Each row has a class, written as a number after it.
[ 48   9 -14 -44  -3  63 -82  23   8  48 -51  47 -75  -9  72  22 -29  18
  20  15   8  44 -26  56 -17   6   7  22 -30 -50 -13 -20   0  36 -69   2]	0
[ 37  67  21 -13  19  35 -19 -11  23 -24 -34  69 -16 -58   6   9 -27   3
  42 -22 -62  -4  10  49 -12 -19  30   4   9  -1  43 -22  41  22 -33  -5]	0
[-48 -28 -22  14  -7  23 -47 -46  72 -60  21   0  17 -13 -55  -4  17 -38
 -13  -2  -8  11  18  72   4  13  26 -61  14  -9 -58 -51 -37  -8   5 -11]	2
[ 26 -54 -45 -20  -1 -15 -25  -8  30  -6 -25  13   8 -26  27  50 -20 -18
   6   5  17 -15 -15  -4 -21   5 -11 -14  15 -56 -10  13   5  47   6  -1]	6
[ 22 -36 -54  -7  17 -38  25 -50  18 -50  -3 -35  35 -14   9  32  24  18
   7  -8  66  -5  21  -8 -22   6   1 -21   1 -32 -11 -41 -46  -7   1  -5]	6
[  3  42  37  13  -8  -6  41   4 -55  -6 -18 -28 -16 -29  38  33  72 -35
  33  -6 -19 -12  35 -24   1 -42 -36  12 -35  85  28   0   5 -80 -16  17]	4
[ 18  48  27  -8 -32  38 -84  41  17 -28  17  46 -48 -68  69  60 -23 -33
  31  15 -57  47  21 -26 -42 -71 -38  55  16 -26 -19 -62 -20 -57  66   4]	6
[-12  33  27   1  39  32 -20 -22 -29 -11 -21  40  13 -38   3  -1   0 -45
   1  25 -41 -27  10 -22 -12   5 -11  -7 -35   8  -6 -24 -59  26  -8  33]	7
[-61 -28 -50  28  25 -11  40 -62  61 -43 -24 -73  36  37 -13 -28 -12 -16
 -19 -32  10  -8 -56 -46  -7 -48 -39  44  26  33   2 -48  56  -7  31  25]	4
[  5  36  52 -11  -4  56 -32  56 -78  91 -19 -16 -24   9  -5 -29  28   8
  23  31 -35  37 -13  -2  39  -1 -58  38 -57  54   4  23 -19 -34 -54  52]	8
[ -5  27  -7 -28   5  20   0 -11  -8 -26  -8 -31 -24  -5  20 -41 -36  -8
  25  18  33   3   1 -52  -1 -40 -17  50  56 -61 -52 -27 -24  -7  25  27]	8
[ 23   2  13 -11  26  23  -8 -13 -10 -57  15   1  10  33 -10 -16   5  38
   0  -2 -18  43 -18  33 -29 -16 -30  34  -9  -3  10  41  33 -35 -66  -9]	0
[ 75 -30 -62 -35   3  50 -11  -5  24  25   4  20   4 -26 -48  89 -27   7
 -32 -24   3  10  -6  -8 -10 -22  22 -54   7 -30  25 -18   6  29  -9  -5]	6
[ -14   69   11  -16  -47   57  -19    8  -14  -19   -1  -46   41    4
 -100    8   18  -18   18  -26  -28   32  -24   16  -35  -10    3  -27
   34   32  -23  -21   75  -16   16  -49]	8
[-17  61 -20  10 -20  59  -8  21 -33  43 -30  19 -33  21 106  25  -3 -36
  21  -4  27  21  23  24 -53 -34  41  -5  40 -80 -17 -23 -21   7  -7 -44]	3
[  18   20  -63   35  -55   24  -41   11   72  -28   20 -114  -30  -69
  -12   25    3   -9   24  -15  -46    2  -31  -14  -57  -69  -24  -85
  -21  -51    2   -8   40   17   42    4]	3
[-35 -15 -18  -4  39 -39  14 -39 -12 -22   4 -91  12  70  50 -25  17  15
 -18   6  11 -15 -28 -67   9 -30 -60  64  27  56  -7  24  60  -6 -18 -32]	4
[ 24  -5  33  -8 -49  27 -42  15  60  51  -4  -1  -1 -40  39  -8 -39 -10
  33 -11 -24   4  27 -25   1   9 -33  -9  43  12  -2 -19  46 -12  17 -17]	1
[-21  17 -39   5 -44  19 -50  -4  -2 -18   7 -61  -4   3 -63  14  -7   5
  11  -8  36 -15 -47 -20 -31  51  25  -7   3   4 -42 -41  -8  28  -2 -28]	7
[-11  76  -2 -16 -25  56 -27  63 -22  50 -34  37 -50 -43 -43  23   4  10
  56   7 -55  16 -15  16 -75 -19  29  -6   3 -53  21 -13  74  65   7   9]	5
[-25  -2  19  23  -1  17  27 -15   3  -3 -56  23  32 -65  93  21  15 -34
  46 -18 -21 -24  27  45  -8 -35  -4   6 -25 -34   5   8  50   5   3  67]	4
[ -8   6  -8   0 -36  39  67 -51  11 -44   4 -15  94 -16  48  22  -4  -4
  19 -45 -45  -1  -3 -38 -48 -48 -13  64  38 -48  20  15  93 -22 -36 -37]	0
[ 26  48  -7 -21  27  52  -1   1 -62   7  -6  12  -8  28 -40  27  -3  38
  18 -17 -22  40  18  49 -61   5  18  11  13 -13  23  31  16  47 -76  -6]	1
[ -5 -11 -10   0   2 -48  34 -11  35 -57  25 -20  20  33  -5  82  25   9
  -3   7 -32   5 -19 -89  -6  -5 -74  70  45  32 -11  12  11  -3 -73 -84]	2
[ 17   7 -53   1   8 -20 -27 -14   0 -22   7 -35   7  29 -19  13  17  20
 -35 -17  49  20  -7 -13 -27 -19   8 -28  -2 -16  10 -33 -24  -5 -22 -60]	6
[  -3  -10  -50  -21  -33   22   -6  -44   63  -26    6  -21   28  -39
 -105   57   63   34    4   -6  -43   -2   -3  -21  -74   -9    5  -38
  -20   29   27  -16   42   20  -21  -27]	0
[-67 -30 -34  30  33 -15  56 -59  26 -40  39 -63  82  43  23 -49   5   8
  25  -6  -3 -21   5 -47 -15 -13 -52  64  37  15  -5   6  33  -2 -31 -16]	2
[ 10  39   7 -16  57  42  12 -10 -16 -45  -9 -38  20   0  -5   1  26 -32
  27  14 -48  32 -19   0 -39 -14 -76 -13 -33  12   0 -11  41  -7 -32  10]	7
[ -2 -22 -38   6  23   1 -11 -29  36 -70  27 -18  -4  18   7  15  -9 -44
  -7  -6   5  31  20 -38 -51 -51 -30 -35  77 -62 -35 -66  17  -2  38 -43]	6
[ -3 -18  43   6   9  12 -49 -32 -18  27  -6  38  16 -41  84  -3 -22  22
  17 -11 -42 -10  42 -13 -24  36 -24  85   1  14  16   8  -5  -1 -21 -13]	7
[ 18  58 -20 -28   4  57 -41  -5  31 -88 -28 -33 -51 -11   7  49 -14 -39
  29   3  19  19 -20 -27 -30 -74 -13 -15  36  -3 -42 -25  91 -24 -25 -48]	4
[ 40 -33 -12 -17 -36  37 -26  19  83   2 -19  41 -22 -65 -28  57  -9  14
  34  -7 -78  27   3  51 -72 -19 -32 -28  12 -50   4 -37  93   9   2 -46]	5
[ -9 -12  -3  43 -54 -24  -1  25  47  30  23 -44 -12 -21  -2  64  39  45
  29   5 -24 -12  28 -76  -5   7 -30   0  16  -4 -15 -53   0  27 -22 -69]	5
[  7 -35 -47   1 -20  20   5 -30 -56  50 -70 -52 -23 -23  13  11  -2 -39
 -12 -25  48 -29 -34 -19  -7  14  41 -63 -22 -65 -26  -5  17  95 -29  69]	4
[   9   28  -25   34   -1  -52    3  -23   61 -109   23   11    0    6
  -16   52    0   29   -1  -35   29  -24    6   20  -10  -10   58  -43
   49  -39  -18  -65   10   33  -26  -94]	0
[ 22  51  -1  44  -6  62 -47  44   9 -24   2   5 -44   8  29   0 -57  -8
 -20 -21  29   0  -5  34  37 -77  35 -41   0 -60 -25 -24  -5  -1 -36   7]	4
[  5  -6  61  28  48 -36 -13  24  35 -51  30 -15  20  35  36 -10   2  -5
 -24  13 -15   5 -13 -35  53  -1 -91  17  -7  31   1  46  -5 -51 -34 -29]	7
[ -21   53   -2   -3  -32   25  -29  -21  -27   44   25  -68   24   34
  -94 -102   41   28  -33  -28  -17   14  -15   17  -17   19   39  -36
  -11   57   37  -23  -14  -14   18   10]	0
[-16  26  17 -14 -16  36 -25 -18 -57  51 -37 -45  -2  -6  -6 -19  81  22
 -10  -5 -14  34  28  24 -19   2   2 -11 -43  25  12   8   3 -15 -47  25]	4
[-28 -51   9   4  33 -31 -12 -29 -24 -54  25 -44  19  52  38 -20  18 -33
  -4  19   6  44 -13 -33 -23  -5 -90  69  18  35 -31   3 -33 -72  42  19]	6
[  1 -49 -44   4 -52   2 -60 -11  38 -39  42 -71 -12 -29   9  27  -8   4
   2 -22  75  26   2 -35 -11 -11  19 -22  37 -62 -45 -19  14 -40  55   4]	6
[ 19 -10 -20  11   0  36  51  -4 -30   7  19 -32  33  55   3  23  54 -15
  19  -8  51  21  26  48 -45  28   2 -87  -9  -8 -36 -51 -39   9 -19   2]	0
[-19  68 -23  41  -9  19 -20  -5  -3 -52 -14  -5 -68 -12 -14  29  27 -25
  19   5 -23  21   4  18 -36 -44  22 -29   6 -20 -15 -79 -45 -23 -29 -42]	3
[ 29 -26   9 -12  -5  43  -5   0 -52  63 -25  18  -5  26  91  58 -18  -5
  12   6  14  34  26 -13 -19  16 -31  28  37 -59 -73 -59 -27  52 -42 -33]	8
[ -33  -27  -36   33    2   -9   44  -47   -4  -67  -26  -32   39   35
   45   41   22  -18  -13    5   96  -33    5   -1    6  -11    7   16
  -21  -10  -73  -37 -110  -16  -31   11]	4
[-10  52 -56   3  29  38   9 -30  45 -26 -38 -43  -5  12 -18 -21 -13 -20
  17 -26  10  11 -31  34 -20 -34  32 -58  41 -26  21 -21  73  12 -12 -40]	3
[-43  49   8  -3 -10  52 -29  -6  18 -26 -76  23  16 -62 -51 -15  21 -60
  29   0 -46  19 -26  42 -64 -29   6 -31 -46 -27   9   8  41   3   6  21]	5
[-46  27  40  40  -1  -6 -16  11  47 -90  19  13  15 -39   0   6  16 -26
  39  17 -33   2  22  16  -2 -63 -51  18  -8  14 -42 -45 -19 -72  48  16]	8
[-36 -15  16  -4 -46  56  33 -37 -65  67 -14 -36  50   9  30 -63  24 -54
  14 -27  -2  31  26   5 -35   8 -10   8   3   9   1 -27  29 -73   2  28]	1
[ 62   8  -8   6  14  55   1  -7  -3 -62  12   9  11  30 -15  65  -5   0
 -30 -23  20  44  -6  59  -7 -12  19 -57 -14 -51 -36 -10 -44  11 -73 -15]	0
[ 16 -11 -15  13  17 -43  75  15 100 -54  47   6  58  34 -70   6 -12   4
 -39  -8  -9 -33 -22 -67  32 -39 -44 -26  53   6  27  15  17 -22 -23 -47]	2
[-25  58   9  32  29  11  23 -37  21 -82  -4 -17  43 -23  18  24  36  -1
  39 -18   1   8  32  27 -35 -33  19 -37  19   6  14   5  37 -37   4 -35]	3
[ 42  -5 -51   3 -23  29  76  36  30  -3  17 -54  24  42 -67  23   8   5
  10 -17   4  24 -15  15 -33 -29 -41 -70  15 -55   4 -10  39   1 -57 -11]	1
[  9  25  24  -2  48  57  26   4 -67 -22  18  -7  27  38  25  43   9   1
   5   7 -41  45   7  41  16 -46 -49  38 -13  -7 -30   8   1 -19 -51   8]	8
[ 56  35 -23 -45 -29   7  38  44 -94  78 -22 -20 -25 -23 -35  -1  14  34
  19 -42  21  -2 -25  29 -32 -15  33  -6 -25 -15  69  49  83 -12  -5  33]	8
[-15  17 -32  14   4   0   5  -7 -19 -12  -8 -53  -2  46 -38 -17  -6  -5
  16  -4   9  -8 -60 -26 -57  -3 -21  28  13  74  31  50  23 -25  13 -18]	3
[ 29  18  -2 -26  12  54 -42 -16 -48  12  40 -31 -16  29 -37 -53 -35  46
 -22  -4 -97  41 -13 -12 -44 -49 -44  43  13   7  34  18  86 -10 -69 -39]	1
[-16 -42 -22  -8  38  -3  39 -77  90 -70  -7   3  59   5 -29  -6  -1  19
   7 -30 -37  14 -23  20 -26 -15 -37  54  23  42  37  -7  64 -36  -1   3]	0
[-25  41   2  -5  -4 -20 -14  10  16 -17  -8 -31 -31 -15 -70 -69  25  10
  27   4 -13   6  -7 -16 -23 -37 -25 -10  17  10  12 -38  54 -34  24  -4]	8
[-33 -49 -28  53  -1 -15  33 -40  73 -35 -23  23  37 -62  53  30 -26  19
  47 -15 -33 -26 -15 -23 -70 -45 -36  71  -2 -20  40   5  50 -16  27  31]	3
[-35  33   3   0 -11  48  31 -50 -34  -1  19 -68  84  56   3  -8  64  -6
 -10 -22  27  34   8  53  17  41  43 -55   2  15 -49 -77 -17  -4  -5 -20]	0
[-41 -19  10  21  14 -30  22 -40  23 -14  -8  -5  44  40  84 -14  22  21
   2  -4  40  22  -6 -22 -10  16 -16  35  15 -22 -33 -81   3   2  -3 -16]	0
[ 65  46  27   6 -15  27  -1  33 -39 -23  22  -7 -36 -27  65  59  23  13
  27  -6 -48  -1  58  47   3 -57 -17 -21  -7  -8  -6  -5  22 -32 -53 -36]	4
[-28   4  12 -19 -63  23  16  -7 -75  59 -46 -32  20 -42  14  45  79 -33
  40   7  -6   9  -2 -10 -43  43   9 -12 -45   2 -23 -15  25   0   0   2]	5
[  20   32   -6  -16  -41   32 -102   25   23    4  -12   14  -71  -39
  -92  -23  -32   40   19    4   11   -2  -22   14  -40    8   41   -7
   -8   29    7  -15   20  -18    4  -42]	5
[  9 -21 -20   4  19 -33  27 -25  42 -43  21 -79  27  28 -53 -13  14   5
 -12 -15 -30  -2 -51 -44 -38 -27 -62 -20  29  74  53  74  92 -50  26 -40]	3
[  7  -7  27 -24  21  18  30  -3 -36  11 -62  40  20 -21  17  14 -30   4
  39 -12  -1  10 -14 -50 -34 -11 -39  92  34 -31  21  84  74  19 -44  32]	8
[ 52   9   2 -22  32  45   5  29   3  12  28  30   6  12 -21  74 -24  42
 -53   4 -67  27 -12 -29  18 -76 -33  -4  12 -65  -1   4  34  46 -45 -20]	8
[ -12  -59  -44   36    4  -40  -17  -36   27  -51  -15   15  -12  -14
    7  -10  -29  -11   -3    4  110  -14   -2  -46  -12    6   20  -10
   11  -61  -49 -100  -92  -12   21   27]	6
